Below are the code and all the weights of a small trained network. Each question names an input and a class and asks about switching units off, where a switched-off unit gives its printed mean instead of its output.

import numpy as np


def w(rows, s, z=0):
    codes = np.array(rows[::2]) - 128.0
    scale = np.full(codes.shape[1], s)
    scale[-1] = z or s
    return codes * scale


def norm(h):
    return h / np.sqrt((h * h).mean(-1, keepdims=True) + 1e-5)


def f(y):
    return y / 2 * (1 + np.tanh(0.7978845608 * (y + 0.044715 * y**3)))


def log_softmax(a):
    a = a - a.max(-1, keepdims=True)
    return a - np.log(np.exp(a).sum(-1, keepdims=True))


def net(x, mask):
    res = np.array(x, float).reshape(1, 6) / 4 @ E
    u = 0
    for l in range(2):
        y = f(norm(res) @ A[l][:, :-1].T + A[l][:, -1])
        res = res + np.where(mask[u : u + 7], y, B[l][:, -1]) @ B[l][:, :-1]
        u += 7
    return log_softmax(norm(res)[-1] @ U[:, :-1].T + U[:, -1])


A, B = {}, {}
E = w([
[151,113,91,157,116,131,1,140,126,160],'x0',
[122,125,128,133,120,127,128,126,127,130],'x1',
[126,123,128,128,125,133,128,128,132,131],'x2',
[133,132,126,124,136,127,128,130,129,122],'x3',
[71,105,93,143,194,145,122,66,130,153],'x4',
[128,134,128,128,127,125,128,126,116,129],'x5',
],0.005)
A[0] = w([
[85,88,115,143,184,177,253,84,153,142,129],'0.n0',
[202,93,188,131,88,179,246,202,180,116,177],'0.n1',
[117,89,110,103,138,145,81,94,124,168,1],'0.n2',
[117,112,125,118,143,164,72,107,136,193,24],'0.n3',
[224,118,149,137,50,160,64,206,127,147,16],'0.n4',
[148,192,149,58,47,69,207,145,65,100,202],'0.n5',
[118,89,97,160,71,149,168,176,150,150,124],'0.n6',
],0.0047,0.00086)
B[0] = w([
[76,230,182,28,130,66,140,123,79,126,254],'0.n0',
[121,58,110,241,199,253,112,180,163,119,243],'0.n1',
[163,118,71,169,179,189,122,140,142,60,152],'0.n2',
[95,88,89,180,115,200,173,156,203,62,161],'0.n3',
[69,243,107,23,58,18,198,149,127,75,242],'0.n4',
[144,96,161,230,173,200,19,118,125,201,245],'0.n5',
[246,161,136,138,219,127,148,148,97,94,132],'0.n6',
],0.0042,0.0049)
A[1] = w([
[122,88,157,140,163,165,149,81,147,162,112],'1.n0',
[182,4,25,164,112,136,145,51,153,124,53],'1.n1',
[229,112,125,53,1,25,163,157,136,102,11],'1.n2',
[246,24,233,198,129,184,122,129,112,197,37],'1.n3',
[116,75,87,106,144,140,82,95,150,141,57],'1.n4',
[134,90,178,23,134,73,206,37,90,153,3],'1.n5',
[168,37,148,165,118,179,168,133,165,125,113],'1.n6',
],0.008,0.00063)
B[1] = w([
[171,123,61,134,50,77,74,144,135,133,181],'1.n0',
[79,127,38,163,154,87,132,62,92,225,194],'1.n1',
[215,193,157,124,34,53,63,102,2,67,245],'1.n2',
[160,85,122,138,165,202,188,211,191,51,253],'1.n3',
[141,135,182,182,153,147,194,157,86,192,163],'1.n4',
[94,64,199,18,129,125,146,49,220,134,223],'1.n5',
[125,154,152,135,136,147,109,179,130,117,191],'1.n6',
],0.0089,0.0059)
U = w([
[172,103,137,165,156,211,149,240,175,50,253],'0',
[189,201,141,111,41,55,74,127,33,64,184],'1',
[60,103,196,2,147,107,160,39,189,130,15],'2',
[84,128,44,201,166,110,130,86,79,232,62],'3',
],0.0077,0.00046)

Each question gives the input, the list of numbers given to net, and the class t.
The units are the neurons (one row each of A and B). Each row of codes is followed by its name. A weight is (code - 128) times the scale printed after its matrix; where a second scale follows, it is the last column's (A, B and U).
mask holds one flag per neuron, layer by layer. A switched-off neuron (its flag False) gives its mean, the last column of its row in B, instead of its output. The means were averaged over made-up inputs and are rounded, as every weight is.
A unit's drop is (log p(t) with every unit on - log p(t) with that unit switched off) / (log p(t) with every unit on - log p(t) with every unit switched off).
most important unit: the unit with the biggest drop
k most important neurons: the k neurons with the biggest drops, biggest first
top k neurons in layer l: the k neurons of layer l with the biggest drops, biggest first
drop of u: that unit's drop, to one decimal
input [1,-8,1,7,4,3], class 3: most important unit -> 0.n4
input [0,1,1,0,5,8], class 2: 2 most important neurons -> 0.n1, 0.n5
input [0,-1,5,3,-8,2], class 0: 3 most important neurons -> 0.n1, 0.n5, 0.n0
input [-3,4,2,8,1,3], class 2: 2 most important neurons -> 0.n0, 1.n2
input [0,6,-6,-1,1,3], class 2: top 3 neurons in layer 0 -> 0.n5, 0.n1, 0.n4
input [0,6,-3,3,-4,-1], class 0: 2 most important neurons -> 0.n5, 0.n1
input [-4,2,8,8,0,5], class 0: 2 most important neurons -> 0.n4, 0.n1
input [1,3,-1,7,6,-3], class 3: 2 most important neurons -> 0.n4, 1.n2
input [4,-8,8,0,1,-7], class 3: drop of 0.n0 -> 1.1
input [1,-1,7,-5,4,0], class 3: drop of 0.n4 -> 0.5
input [2,-3,2,-1,2,-3], class 3: drop of 1.n1 -> 0.2
